Below is a small trained network, with its code and all its weights. Each question gives an input and a class and asks what happens when units are switched off, that is, made to give their printed mean instead of their output.

import numpy as np


def w(rows, s, z=0):
    codes = np.array(rows[::2]) - 128.0
    scale = np.full(codes.shape[1], s)
    scale[-1] = z or s
    return codes * scale


def norm(h):
    return h / np.sqrt((h * h).mean(-1, keepdims=True) + 1e-5)


def f(y):
    return y / 2 * (1 + np.tanh(0.7978845608 * (y + 0.044715 * y**3)))


def log_softmax(a):
    a = a - a.max(-1, keepdims=True)
    return a - np.log(np.exp(a).sum(-1, keepdims=True))


def net(x, mask):
    res = np.array(x, float).reshape(1, 4) / 4 @ E
    u = 0
    for l in range(2):
        y = f(norm(res) @ A[l][:, :-1].T + A[l][:, -1])
        res = res + np.where(mask[u : u + 11], y, B[l][:, -1]) @ B[l][:, :-1]
        u += 11
    return log_softmax(norm(res)[-1] @ U[:, :-1].T + U[:, -1])


A, B = {}, {}
E = w([
[193,133,15,185,254,149],'x0',
[195,222,150,135,236,24],'x1',
[129,126,124,125,121,125],'x2',
[124,106,70,118,35,78],'x3',
],0.0077)
A[0] = w([
[128,150,143,137,178,31,224],'0.n0',
[163,151,139,121,91,162,3],'0.n1',
[135,166,128,149,154,186,25],'0.n2',
[115,119,179,149,186,159,42],'0.n3',
[79,100,135,146,151,156,21],'0.n4',
[166,154,2,116,178,176,240],'0.n5',
[144,123,100,146,53,60,186],'0.n6',
[122,167,179,187,138,169,105],'0.n7',
[100,179,166,99,159,172,133],'0.n8',
[178,149,152,131,131,102,186],'0.n9',
[90,128,177,120,92,144,7],'0.n10',
],0.0089,0.0037)
B[0] = w([
[149,217,158,23,149,60,203],'0.n0',
[78,107,105,155,138,110,112],'0.n1',
[108,87,75,170,80,134,127],'0.n2',
[128,102,94,164,45,81,137],'0.n3',
[103,180,119,126,58,99,125],'0.n4',
[204,94,85,254,140,159,253],'0.n5',
[130,119,193,103,199,157,188],'0.n6',
[94,106,130,54,98,142,140],'0.n7',
[149,75,146,98,72,95,152],'0.n8',
[128,137,155,107,144,96,157],'0.n9',
[136,57,97,158,144,61,148],'0.n10',
],0.0083,0.0073)
A[1] = w([
[59,77,169,154,69,147,147],'1.n0',
[91,183,115,59,100,192,238],'1.n1',
[132,153,144,246,124,63,155],'1.n2',
[133,146,127,121,179,128,41],'1.n3',
[130,78,97,187,135,176,42],'1.n4',
[161,132,44,139,115,164,145],'1.n5',
[65,79,146,82,215,180,4],'1.n6',
[114,104,161,102,74,165,107],'1.n7',
[94,184,161,116,104,57,46],'1.n8',
[131,156,84,172,188,61,47],'1.n9',
[103,161,146,115,53,165,82],'1.n10',
],0.012,0.0037)
B[1] = w([
[104,96,82,83,207,93,254],'1.n0',
[122,165,143,113,119,2,178],'1.n1',
[122,104,72,67,201,76,185],'1.n2',
[151,123,55,136,89,163,135],'1.n3',
[17,58,153,193,51,163,215],'1.n4',
[122,140,136,191,99,236,207],'1.n5',
[75,110,118,78,185,92,130],'1.n6',
[111,107,3,140,202,163,208],'1.n7',
[127,192,169,127,103,112,179],'1.n8',
[236,201,37,105,75,147,180],'1.n9',
[138,96,134,115,133,87,171],'1.n10',
],0.0088,0.0076)
U = w([
[75,57,77,87,176,64,254],'0',
[236,185,57,171,177,108,248],'1',
[124,142,254,135,35,208,2],'2',
[117,53,104,244,89,229,249],'3',
[141,196,234,68,110,24,230],'4',
[94,196,165,142,62,185,2],'5',
],0.0099,0.004)

Each question gives the input, the list of numbers given to net, and the class t.
The units are the neurons (one row each of A and B). Each row of codes is followed by its name. A weight is (code - 128) times the scale printed after its matrix; where a second scale follows, it is the last column's (A, B and U).
mask holds one flag per neuron, layer by layer. A switched-off neuron (its flag False) gives its mean, the last column of its row in B, instead of its output. The means were averaged over made-up inputs and are rounded, as every weight is.
A unit's drop is (log p(t) with every unit on - log p(t) with that unit switched off) / (log p(t) with every unit on - log p(t) with every unit switched off).
The circuit of an input: a set's keep is (log p(t) with only the set's units on - log p(t) with every unit switched off) / (log p(t) with every unit on - log p(t) with every unit switched off). Starting from the 12 units with the biggest drops (on a tie, the unit counted first), units are removed one at a time, each time the one whose removal leaves the highest keep (on an exact tie, the one counted first), for as long as the keep stays at least 0.8.
circuit, biggest first: the units of the circuit, biggest drop first
unit that matters most: the unit with the biggest drop
top k neurons: the k neurons with the biggest drops, biggest first
k most important neurons of layer l: the k neurons of layer l with the biggest drops, biggest first
drop when u is switched off: that unit's drop, to one decimal
input [6,-1,8,3], class 3: circuit, biggest first : [1.n4 1.n5]
input [0,4,8,5], class 4: circuit, biggest first : [0.n0 1.n7]
input [7,0,-5,2], class 3: top 2 neurons : [0.n5 1.n4]
input [-6,-1,0,-5], class 0: unit that matters most : 0.n0
input [-6,0,-8,-3], class 0: top 2 neurons : [0.n0 1.n7]
input [3,0,1,8], class 3: top 2 neurons : [1.n4 0.n0]
input [0,-3,2,-7], class 0: top 3 neurons : [0.n5 1.n0 0.n7]
input [8,0,8,-6], class 3: 2 most important neurons of layer 0 : [0.n5 0.n2]
input [0,6,-4,-6], class 4: circuit, biggest first : [0.n0 1.n7]
input [5,0,5,-5], class 3: 2 most important neurons of layer 0 : [0.n5 0.n2]
input [-2,8,-8,7], class 4: 2 most important neurons of layer 0 : [0.n5 0.n0]
input [1,0,-1,8], class 3: drop when 0.n0 is switched off : 1.6
input [-3,-4,-5,5], class 0: drop when 0.n5 is switched off : 0.6
input [-3,-7,5,5], class 0: most important neuron of layer 0 : [0.n5]
input [-1,0,7,-6], class 0: drop when 0.n0 is switched off : 0.2
input [0,3,4,-3], class 4: drop when 1.n9 is switched off : 0.0
